(in the rows, 128 means zero)
Each row of numbers stands for one element and depends on some of the facts below. Use the named rows to name the rest.

Some facts about the elements:
bizoskil skikol klevim
boplal skikol klugon
brastum skikol grosti
bridubi skikol vobol,fegros
brikir skikol nofuste
bruzir skikol trigrum
dazo skikol sasuk,klugon
dere skikol klomes
didos skikol sasuk
distobem skikol skigrin,vuzo
dribon skikol skigrin,klevim
dridil skikol rane
dukla skikol skigrin,greple
fegros skikol taligil
finubrum skikol dere,vatrum,skigrin,plonis
flaflis skikol tilo,grigik,skigrin
flagru skikol trezu
flevubro skikol rane,dribon
flifla skikol vuzo
gaflis skikol nozeres,trubrun
gatis skikol skigrin,flagru
gigrek skikol trigrum
gise skikol miga
godris skikol vobol,skigrin
greple skikol trezu,trigrum
grosu skikol skigrin
grova skikol nozeres
kavas skikol retum,skigrin,stodu,klevim
kimazas skikol skidruplok
klevim skikol skigrin,klugon
kliro skikol trezu,skigrin,trigrum
klodravok skikol skigrin
klodur skikol nozeres,trubrun,skigrin
klomes skikol reste,greple
kloplogun skikol reste,skigrin,klevim
klugrel skikol trezu,greple
kofli skikol vuzo
kogas skikol truvol,kliro
kuzor skikol drore,bremu,skigrin
lagal skikol skigrin
lidrek skikol nozeres,suko
mafem skikol trezu,plaki,boplal,stodu,tibus
miga skikol reste
mobri skikol rane
monaklam skikol trigrum
mopeflos skikol kliro
nedre skikol dribon,trigrum
nofak skikol taligil,skosal
nofuste skikol skastutrem,trigrum,klugon
nosa skikol taligil,skigrin
nozeres skikol klugon
nugon skikol trobar,zazir
pata skikol nozeres
petizem skikol klomifo
plata skikol tremi,skigrin
pleber skikol zadron
plegin skikol staketrik,trigrum
pletres skikol dridil
pliko skikol brugur,rudo,klugrel
plodredo skikol skigrin
plonis skikol skigrin
plosanim skikol skigrin
pludu skikol sodrus
remik skikol vudun
reste skikol klevim
retum skikol bremu,skigrin,klugon
rofli skikol plabes,skigrin
salos skikol vudun,skigrin,trigrum
sasuk skikol trigrum
seplol skikol truvol
seskipus skikol skastutrem,skigrin,trobar
skagu skikol lorafe,miga
skastutrem skikol skigrin,trigrum
skidruplok skikol skastutrem,skigrin,fegros
skipluvu skikol vobol,plaki,mopeflos,klevim,greple
sodrus skikol trigrum
staketrik skikol trezu
stebir skikol mobri,skigrin,trigrum,sasuk
stiklal skikol pludu,stodu,vuzo
stodu skikol nozeres,skigrin,fegros
suko skikol reste
tagron skikol seplol,britrak
taligil skikol skigrin
tebradris skikol kliro
tepipe skikol mopeflos
tibus skikol skigrin,klevim
tirestak skikol trezu
tremi skikol trezu,nozeres,trobar,skosal
trezu skikol skigrin,klevim
trigrum skikol skigrin
tristiskon skikol skigrin
trobar skikol trigrum,vuzo
trubrun skikol trezu
truvol skikol skastutrem,skigrin
truzaske skikol plaki,taligil
veval skikol plaki,vuzo,klevim,kliro
visemok skikol miga
vudun skikol retum,skastutrem,ziplim
vuzo skikol skigrin
zadron skikol nozeres
zazir skikol skigrin
ziplim skikol trezu,skigrin
zoklu skikol nozeres,skigrin,tagron
zopan skikol ziplim,treni,gutrul
zuzal skikol trezu
[bizoskil,brugem,klodur,nozeres,skegri,sodrus,tepipe,vobol,ziplim] ditor l
[boplal,flifla,gekem,monaklam,mopeflos,nofuste,rapo,rudo,skigrin,zovumul] ditor h
[brastum,kliro,klomifo,stiklal,tibus,zazir] ditor i
[bratrar,druka,ledu,remik,seskipus,skobra] ditor e
[bronim,gutrul,klugrel,plegin,tebradris,truvol,zopan] ditor g
[bropanul,greple,kimazas,klazal,klodravok,pata,plaki,rolemu,sasuk,stodu,suko,taligil] ditor a
[brugur,flagru,klupul,kotapli,poski,pustaful,tozok,vafles] ditor j
[dazo,finubrum,gaflis,gatis,grepin,kuzor,rofli,salos,tirestak,zadron] ditor b
[didos,flevubro,grova,meplitrer,plata,pludu,treni,trigrum,vuzo] ditor c
[distobem,kloplogun,pletres,pliko,skenem,tilo,treplek,trobar,trubrun,trupus,zuzal] ditor d
[dribon,flaflis,lidrek,mafem,miga,pleber,reste,tremi] ditor f
[dridil,klevim,klomes,plabes,plodredo,skipluvu,talir,trezu] ditor k
[kogas,lorafe,retum,skastutrem,subroplom,tagron,vatrum] ditor m
[bipu,brikir,dazo,flevubro,klupul,mopeflos,pleber,rolemu,skegri,skipluvu,skobra,zuzal] dotre plonis
[bizoskil,bratrar,distobem,dribon,flifla,gatis,grova,klomes,pustaful,stodu,tagron,truvol,visemok] dotre petizem
[boplal,meplitrer,plegin,pletres,poski,skagu,tibus] dotre bremu
[brastum,bronim,bruzir,dere,flaflis,klazal,rapo,remik,salos,talir,trupus,vatrum,vuzo,ziplim] dotre fegros
[bridubi,finubrum,kimazas,kliro,rudo,sodrus,subroplom,tozok,tremi,treplek,zetre,zudom] dotre nosa
[britrak,bropanul,didos,drore,klestok,kloplogun,mafem,nofuste,rane,retum,rofli,seplol,truzaske,vafles,veval,vobol] dotre stebir
[brugem,brugur,dridil,fesku,klomifo,klugrel,kofli,ledu,miga,pata,pludu,skastutrem,trobar,zadron,zovumul] dotre bredok
[druka,greple,nofak,skidruplok,skosal] dotre godris
[fizum,grigik,lidrek,lorafe,skenem,taligil,tepipe,tirestak,trigrum,tristiskon,vudun] dotre mobri
[flagru,plabes] dotre kluzadrik
[fotrozis,gutrul] dotre plosanim
[gaflis,gekem,tebradris,trubrun] dotre kavas
[gigrek,grepin,grosu,klevim,klodravok,nedre,pliko,zazir,zopan] dotre gise
[grosti,klugon,kogas,kotapli,kuzor,nozeres,nugon,plata,reste,sasuk,seskipus,skigrin,stiklal,tilo,trezu] dotre zoklu
[klodur,suko] dotre dukla
[lagal,plaki,treni] dotre gribruk
[monaklam,plodredo] dotre staketrik
zekle (each to the one after it):
boplal zekle meplitrer zekle pletres zekle poski zekle tibus zekle skagu zekle plegin
bruzir zekle rapo zekle talir zekle dere zekle trupus zekle vatrum zekle vuzo zekle remik zekle brastum zekle flaflis zekle bronim zekle klazal zekle salos zekle ziplim
flevubro zekle brikir zekle rolemu zekle bipu zekle dazo zekle skipluvu zekle klupul zekle mopeflos zekle skegri zekle zuzal zekle pleber zekle skobra
fotrozis zekle gutrul
gaflis zekle tebradris zekle trubrun zekle gekem
gatis zekle distobem zekle flifla zekle bratrar zekle truvol zekle tagron zekle klomes zekle grova zekle dribon zekle pustaful zekle stodu zekle visemok zekle bizoskil
klevim zekle zazir zekle pliko zekle grepin zekle klodravok zekle gigrek zekle nedre zekle zopan zekle grosu
klodur zekle suko
lorafe zekle grigik zekle taligil zekle lidrek zekle tepipe zekle tirestak zekle trigrum zekle vudun zekle fizum zekle skenem zekle tristiskon
monaklam zekle plodredo
nofak zekle skidruplok zekle skosal zekle druka zekle greple
nozeres zekle seskipus zekle kogas zekle grosti zekle sasuk zekle tilo zekle kuzor zekle plata zekle nugon zekle reste zekle klugon zekle kotapli zekle skigrin zekle trezu zekle stiklal
plabes zekle flagru
retum zekle seplol zekle drore zekle klestok zekle kloplogun zekle britrak zekle didos zekle truzaske zekle vobol zekle nofuste zekle mafem zekle bropanul zekle vafles zekle rane zekle veval zekle rofli
tremi zekle zetre zekle sodrus zekle kliro zekle finubrum zekle zudom zekle treplek zekle subroplom zekle bridubi zekle rudo zekle tozok zekle kimazas
treni zekle lagal zekle plaki
zadron zekle pata zekle klomifo zekle brugur zekle zovumul zekle trobar zekle dridil zekle fesku zekle pludu zekle miga zekle brugem zekle skastutrem zekle ledu zekle klugrel zekle kofli

Known rows:
bizoskil: [137 146 123 124 102 152 159  91 119 120 139 101 109 123 137 187 138 140
 146  99 106 173 141  51 142  66 128  95 171 146 137 118 166 109 132  98
 147  93 121 134 164]
lidrek: [124 169 115 105 123 151 172 104 135 108  97  61 146 119 146 167 127 113
 142 102  87 175 159 109 148 120  99 118 159 168 127 141 117 134 142  78
 104 115 135 137 156]
tagron: [117 145 125 105 155 166 133  80 142 121 125  70 130 113 118 154 111 122
 143  93  99 163 142  94 154 107  89 101 164 189 130 136 124 154 117  76
 108 119 150 129 128]
kimazas: [123 147 118 119 106 158 138  79 131 122 109 102 110 133 136 175 127 135
 163 100  98 163 124  47 147  73 103  82 171 143 128 137 172 107 120  90
 150 117 120 129 147]
dribon: [117 145 125  97 110 158 167  96 112 111 103  73 124 124 139 160 111 128
 145  96 102 163 151  80 139  95 106  95 161 174 124 118 142 130 134  86
 121 108 150 123 134]
tristiskon: [141 138 148 110  91 161 173  97 118 135 114  96 105 136 154 189 112 120
 139 106 104 164 143  41 141  85 100 103 161 133 122 132 175 101 136 104
 129 100 126 141 129]
plodredo: [125 142 130 114  89 165 159  92  98 116 118  85 106 129 136 182 119 123
 144  99  90 175 141  47 138  87 119  96 160 150 127 125 186 106 138  84
 131  98 131 138 163]
flagru: [128 132 136 105 104 166 155  83 120 133 104 100  98 136 142 171 106 132
 147  93 103 157 129  50 134  79 101  90 167 158 123 124 171 115 123  95
 128 113 136 125 108]
sasuk: [109 160 115 100 149 147 153  95 152 114 104  67 152 110 118 151 123 123
 152 107 106 167 156 102 165 105  92 107 172 179 130 137 109 141 125  84
 128 120 145 123 134]
nugon: [137 153 143 105 114 157 179 107 133 130 109  73 137 128 147 181 113 110
 135 111 104 172 160  75 154 106  89 121 163 145 126 139 142 117 143  98
 113 104 132 143 131]
seplol: [118 153 142  93 149 148 189 118 152 130 104  48 154 110 131 163 111 103
 121 113 115 179 180 119 164 128  86 138 165 175 127 134  94 140 145  93
  95 106 156 138 115]
fesku: [126 142 144  93 120 151 181 107 133 133 108  73 130 118 139 167 112 113
 127 109 111 167 160  85 150 107  92 123 166 163 124 122 128 125 137 101
 112  99 149 136 112]
lorafe: [116 131  99  73 149 105 124  74 160 111  75  69 131  72 147 123 176  91
 113 109  76 149  98 156 138 121  75 141 154 248 117 120  60 160  85  88
  71  73 170 156 117]
gekem: [127 133 123 113 109 150 166  96 117 124 126 101 101 118 129 176 131 145
 143  94 116 170 138  53 135  61 130  96 176 161 134 106 159 109 129 103
 148  89 137 124 142]
poski: [123 146 130  95 129 156 162  95 137 125  98  76 129 119 141 160 109 121
 143 100 105 162 147  88 148 104  88 110 165 175 124 132 128 135 129  91
 111 116 147 129 114]
pustaful: [122 138 133 100 115 160 159  87 129 128 101  86 113 126 140 161 109 125
 143  96 105 156 138  71 140  91  94 101 167 167 123 129 148 125 123  93
 120 112 143 127 111]
zovumul: [123 155 118 106 145 137 179 110 149 115 124  69 148 105 122 164 134 129
 133 104 115 182 166 110 157 100 112 122 177 180 137 119 102 136 140  93
 125  98 148 128 145]

Rows to name:
No name comes twice in this set of rows, the named rows included.
[109 137 126  96 159 161 136  81 141 124 117  67 121 105 109 143 108 124
 137  92 105 159 140 101 149 108  93 103 168 205 128 124 115 162 115  78
 104 113 164 125 107]	vatrum
[115 176 109 108 155 141 155  98 168 112 102  60 172 114 126 160 131 112
 151 111  97 178 163 120 173 122  83 120 166 169 133 156  97 143 131  77
 118 127 132 132 153]	pata
[124 155 141  91 144 144 189 118 148 127 102  56 157 110 133 164 113 102
 122 115 114 173 175 116 162 126  82 140 162 177 125 132  95 141 144  96
  98 105 155 139 115]	zetre
[114 169 127  55 102 126 199 103  85  65 125  55 225 123 150 134  96 107
 161 139 126 122 176  86 180  74  44  94 124 165 118 119 113 147 138 113
 153  89 175 129 142]	pletres
[153 162 128 100 106 114 184 105 120 145 100 179 109 138  86 124 114 177
 128 102 124 164 148  72 141 102 141 150 185 212 150  50 171 137 132  71
 144  91 128 105 100]	rudo
[128 131 146  98 106 157 175 102 121 136 108  85 110 124 140 172 109 119
 132 106 111 162 149  62 142  91 100 110 165 157 123 120 153 114 134 104
 120  95 145 135 111]	fizum
[126 147 121 106  95 142 175 104 110 125  94 118 107 133 121 156 118 145
 142  97 105 174 143  59 131  86 129 112 177 175 136  95 175 110 137  83
 140 101 130 114 131]	klugrel
[108 136 146  83 153 150 187 117 149 136 101  42 141 100 121 153 103 109
 116 108 124 176 174 114 157 122  92 132 173 188 126 115  91 144 142  99
  96 102 172 130  94]	drore
[119 163 114 109 133 151 150  91 149 117 106  80 144 123 130 166 128 123
 156 106  98 170 148  86 160 100  92 102 169 158 129 148 133 128 125  85
 132 123 129 131 150]	klodravok
[131 172 114 115 144 139 181 114 156 110 127  62 166 111 129 176 138 122
 139 108 106 188 177 113 166 109 105 130 170 165 139 135 101 137 146  89
 122 107 134 136 166]	flifla
[122 130 128 118 118 158 158  91 121 127 136  91  93 115 123 182 129 145
 140  92 115 173 143  53 134  65 137  88 181 159 132 105 158 113 130 101
 145  89 139 126 144]	ziplim
[124 134 134 100 107 163 154  86 122 130 103  93 102 129 144 166 109 129
 147  95 104 153 132  58 136  84  97  93 166 162 123 125 162 119 124  95
 126 112 139 125 111]	tozok
[115 121 152  69 103 150 187  93  87 116 125  83 134 118 143 146  90 127
 139 115 138 128 150  52 148  63  85  90 153 169 116  93 145 130 127 122
 140  80 175 124  92]	rane
[130 178 114 114 156 137 179 114 161 107 132  55 174 103 123 172 142 118
 132 110 106 187 181 126 170 118 106 137 169 171 141 136  88 148 148  84
 118 104 136 140 173]	klodur

The same elements again, as new rows of numbers:
Some elements and their rows:
klomes: [110 148 130 128 179 168 120 149 115 128 117 141 162 101 110 117 103 135
 112 129 133 176 169 136 108 125 139 130 152 143 122]
greple: [146 137 134  67 144 155 146  94 107  64 124 154  88  75 141 157 126 143
  70 152 129 124 145 177 111 133 128 115 135 139 153]
gaflis: [ 93 116 182 154 130 141  99 158 103  90 120 139  95 105 168 177 121  62
  70 155 127 159 138 102  65 134  96  69 114 129  90]
tirestak: [ 71  81 195  68 130 178 103 137 104  77 123 155 132 108 138 158  97 158
  99 147 131 125 147 129  95 142 103 122 132 108 133]
trezu: [107 165 196  94 147 197  97 119 151  73 146 174 190 140  92 118  94 246
 189 151 117 168 132 115 130 146 137 223 103  90 163]
lidrek: [117 181 161 177 166 135 105 136 151 101 137 114 114 147 140 132 153 103
  92 148 144 198 126 156  90 144 123  95 112 150  97]
bruzir: [170 162 101 136 137 128 174  71  61  97 121 107  75  51 135 171 150  77
  66 135 140 150 149 163 129 107 118  89 137 154 126]
rudo: [127 124  75 141 130 146 116 152 143 127 127 141 153 157  92 121 139 151
  92 144 160 176 160 152 110 152 127 201 113 126 137]
meplitrer: [126  75 106 165 102 133 120 112 110 132 109 102 136  83 119 170 157  94
  69 128 145 153 149 120 112 145  85 141 154 140 127]
pata: [125 152 166 170 147 129  99 152 150  87 133 147  73 128 166 152 146  74
  62 165 123 165 126 122  60 143 122  81 105 154  92]
stebir: [157 182 122 139 136 137 131 105  70 106 134 137  85  88 112 154 131 133
 115 138 148 175 136 135 128 124 140 141 110 132 129]
bizoskil: [ 67 167 129 110 161 161 142 169 153 115 140 187 208 168  96 103  80 169
 192 121 124 225 153 149 100 146 126 176 110 111 133]
nofak: [129 118 143 153 157 139  98 127 102 134 118 108  90  79 137 155 151 101
  64 126 143 160 140 129 109 142 124  91 156 165 111]
monaklam: [181 147  82 148 134 119 166  60  72 103 116 108  76  38 130 166 153  82
  72 134 131 142 146 169 120 113 119 100 131 157 125]
zazir: [171 126 154 185 117 136  66 124  70 145 116 147  63  40 140 183 143 109
 127 142 113 118  99  65 138 152 127 127 112 150 137]
trupus: [103  79 103 129  95 123 122 134 118 126 126 134 129 113 122 159 136 110
  78 132 145 173 146 130 106 157  92 153 133 136 132]
gribruk: [123 129 102 138 122 145 122 145 129 122 126 129 139 125 106 148 144 125
  71 145 167 170 147 130 119 150 111 162 137 141 137]

Rows to name:
No name comes twice in this set of rows, the named rows included.
[ 78 129 183 176 136 136  94 156 109  80 124 137  93 131 171 174 126  53
  74 165 120 169 134 101  47 127  97  60  94 124  75]	zadron
[160 159 176 146 128 130  69 153  83 142 141 160  31  72 156 178 141 130
 100 140 139 151  95  75 142 164 147 121 133 163 130]	taligil
[141 139 124 140 165 143 128 167 133 129 128 163  96  73 157 144 129  95
  77 126 114 159 136 120  94 149 136  90 186 182 117]	suko
[109 107 102 142 151 140 116 121  94 124 112 135 129 123  97 118 111 157
 126 124 136 187 172 149  93 129 137 156 107 106 107]	pludu
[133 125 149 170 132 125  66 111  61 147 123 138  73  91 107 150 125 171
 151 116 135 179 118  88 137 149 147 158  97 113 122]	vuzo
[160 175  86 118 147 138 172  85  64  92 122 128  93  83 111 143 126 117
  89 142 150 167 160 179 115 107 133 121 112 131 127]	gigrek
[152 162 117 153 104 143  94 145 114 130 146 164 121 157  86 135 134 197
 157 147 163 179 113 102 147 166 148 251  77 104 157]	skigrin
[105 125  74 116 176 151  82 186  89 133 114 181 143 164  78  81  70 182
 145 150 139 162 180 156  77 137 181 195  58  93 124]	stiklal
[101 157  96 107 187 152  98 173 100 128 129 161 134 173  80  81  86 211
 129 136 165 207 171 167 103 132 178 191  87 102 116]	kofli
[ 98 141 125 135 176 158  90 154  93 138 119 126 132 112 110 121 105 131
  96 139 154 176 161 144 110 127 146 126 124 138 112]	dridil
[111 182 109 128 204 156 131 176 151 141 136 155 158 145 108  91 109 169
 135 106 143 216 149 170 108 148 159 140 149 147 121]	miga
[ 86 168 139  99 140 163  94 203  63 116 137 207 116 177  97 123  63 201
 171 149 161 194 144 107 109 142 158 213  59  66 133]	rofli
[188 189  89 109 125 126 136 124  71  90 143 201  45 118 109 134 107 186
 120 151 136 168 147 132 116 118 179 207  68 109 146]	skastutrem
[100 127 141 191 149 133  98 120 139  86 123 127 131 167 112 121 130 132
 118 144 122 196 162 138  52 129 126 147  61  95  78]	grova
[159 110 139 122 127 149 103  79  55 100 112 141  83  34 126 165 125 129
 111 150 115  95 131 129 120 130 133 122 112 131 150]	kliro

The same elements again, as new rows of numbers:
Named rows:
bridubi: [142 111 132 129 143 108 147 100 150 144 143 126 120 154 133 163 139 135
 114 123 135 110 114 131 133 115 136 125 120 129 137 144 135 104 117 115
 101 143 148]
sodrus: [ 77 122  52 149 129 139 121 162  96 156 149 104 137 140 152 158 140 179
 105 115 146 154 141 201 132 107  90 107  99 125 162  77 147 149 182 126
 161 134 107]
plosanim: [ 92 153 153 185 128 116 157 135 185 111 162 120 157 145 123 124  97 132
 155 118 156 141 114 120 117 162 122 140 131 124 122  72 121 136 117 121
 152 115 169]
grepin: [153 144 119  87 145 104 120 123 117  89 109 129 123 110 108 133 112 139
 121 117 119 116 165 150 114 106 121 107 128 159 137 114 135 147 125 162
 141 136 103]
zadron: [165 134  91  58 117 179 115  60 206 175  89 122 146 116  96 189 169 164
 153 123 120 116 166 196 140  90 117 115 128 145 141 129 101 110 146 160
  93 120  94]
bredok: [139 131 120 100 125 109 129 124 118  91 131 132 113 114 119 112 121 111
 104 126 134 128 133 111 123 108 149 121 129 145 110 129 135 149 124 143
 132 150 111]
klevim: [116 149 176 144 101 167 132 127 186 151 122 126 143 131 118 132 112 138
 177 114 139 158 146 152 123 135 115 140 142 110 119  82  97 131 128 152
 152  85 140]
grosti: [140 129 118 102 132 122 123 117 119  76 118 129 122 110 121 111 129 107
 106 124 114 129 151 133 124 106 133 123 134 143 116 116 133 155 136 141
 135 150 102]
stebir: [ 90 133  90 172 125 122 165 146 149 131 164 115 150 152 145 140 117 139
 126 126 162 138 117 139 130 142 114 124 111 133 150  92 139 149 143 121
 144 133 147]
zopan: [151  96 151 141 128 131 171 115 111 156 116 133 106 161 146 145 117 125
 118 122 114 113 129 129 136 105 135 128 125 126 148 152 146 114 121 114
 135 130 166]
nedre: [111 104  46 155 131 125 167 137 114 144 150 123 133 159 152 153 126 145
  97 127 151 129 120 140 129 116 115 108 109 149 159 113 147 130 158  88
 134 152 143]
treni: [143 149 128  89 103 161 119 138  97 114  80 131  91 103  91  96 102 115
 134 133 133 161 174 104 125 118 131 136 131 143 127 137 121 164 150 177
 139 102  76]
rolemu: [145 126 139 108 121 125 117 134 123  79 127 132 116 111 142 105 126 105
 110 111 127 141 146 140 134  91 135 105 140 127  99 108 126 158 138 149
 145 148 102]
brikir: [129 129  99 106 123 177  99  98 155 125 121 116 138 118 135 149 156 130
 133 120 129 131 152 157 157 101 124 121 117 131 116 113 124 147 155 140
 111 129 103]
staketrik: [155 142 185 102 113 200  46 114  31 133 151 122 138 150 169 137 177 110
 145 131  74  60 117 118 135 137 144 151  82 123  62 145 186 127 169  81
  67 133 191]
zudom: [148 114 113 108 133 108 135 125 106  83 119 139 115 116 119 105 117 109
 103 131 129 126 139 109 112 105 137 121 132 146 121 132 135 133 124 116
 144 157 116]
dridil: [148 104 131 133 137 128 144 122 117 160 107 139 115 154 132 155 132 145
 124 123 119 115 127 154 120 103 123 121 141 123 149 146 119  94 115 103
 134 126 143]

Rows to name:
No name comes twice in this set of rows, the named rows included.
[ 90  82  37 164 132 143 159 140 113 131 144 118 137 145 163 127 140 135
  96 130 142 147 120 136 137 128 107 124 100 124 160 128 136 140 173  66
 139 150 128]	trobar
[138 124  83  98 144 138 148 104 158 151 116 134 151 141 120 173 135 170
 127 128 111  98 147 177 122 111 105 111 121 153 171 122 123 114 140 122
 127 134 130]	dazo
[117 102  86 142 131  94 161 140 127 186 156 122 125 168 142 166 132 177
  97 132 146 126 111 146 132 135 114 102 118 133 183 126 142 119 129 122
 128 143 136]	nofuste
[ 60 133  92 203 116  78 161 195 150 158 189 129 161 156 173  92 107 148
 124 133 185 148  65  97 127 202 114  97 131 111 145 105 113 137 105 116
 169 123 146]	skastutrem
[132 110 100 144 143 148 162 131 108 162  90 127 109 155 126 144 111 147
 124 138 118 121 139 130 125 130 109 140 114 138 187 164 124 110 131 107
 133 106 135]	didos
[149 140 145  87  92 142 109 142 111 113  96 138  94 102 105 104 112 119
 128 121 131 155 167 124 122  99 138 112 139 133  97 113 120 156 137 176
 148 126  88]	plabes
[134 136 184 114 118 246  22 110  38  99 136 112 128 133 174 112 187  91
 150 129  57  83 134 120 154 137 137 172  85  93  65 156 171 139 190  79
  68 110 168]	trubrun
[ 96  83  29 164 115 137 167 158 117 149 160 121 153 159 188 147 138 156
  92 121 148 144 124 176 132 115 100  92 105 135 166  85 152 152 178  84
 169 163 136]	sasuk
[130 105 182 139 122  90 158 110 198 164 162 138 167 152 141 142 139 139
 135 130 135 116  91 135 131 146 138 121 150 109 133 124 116  91  89 122
 128 136 161]	stodu
[141 113 143 123 135  89 134 135 116  90 140 129  95 123 123  98 129  99
  94 143 139 139 110  69 128 133 154 130 141 122 114 169 137 133 108 128
 116 159 115]	skenem
[ 80 166 157 178 116 152 132 132 193  94 153 106 160 130 119 120 100 125
 166 110 161 156 138 134 126 150 122 148 124 117 104  59 114 153 134 142
 142 100 153]	lagal

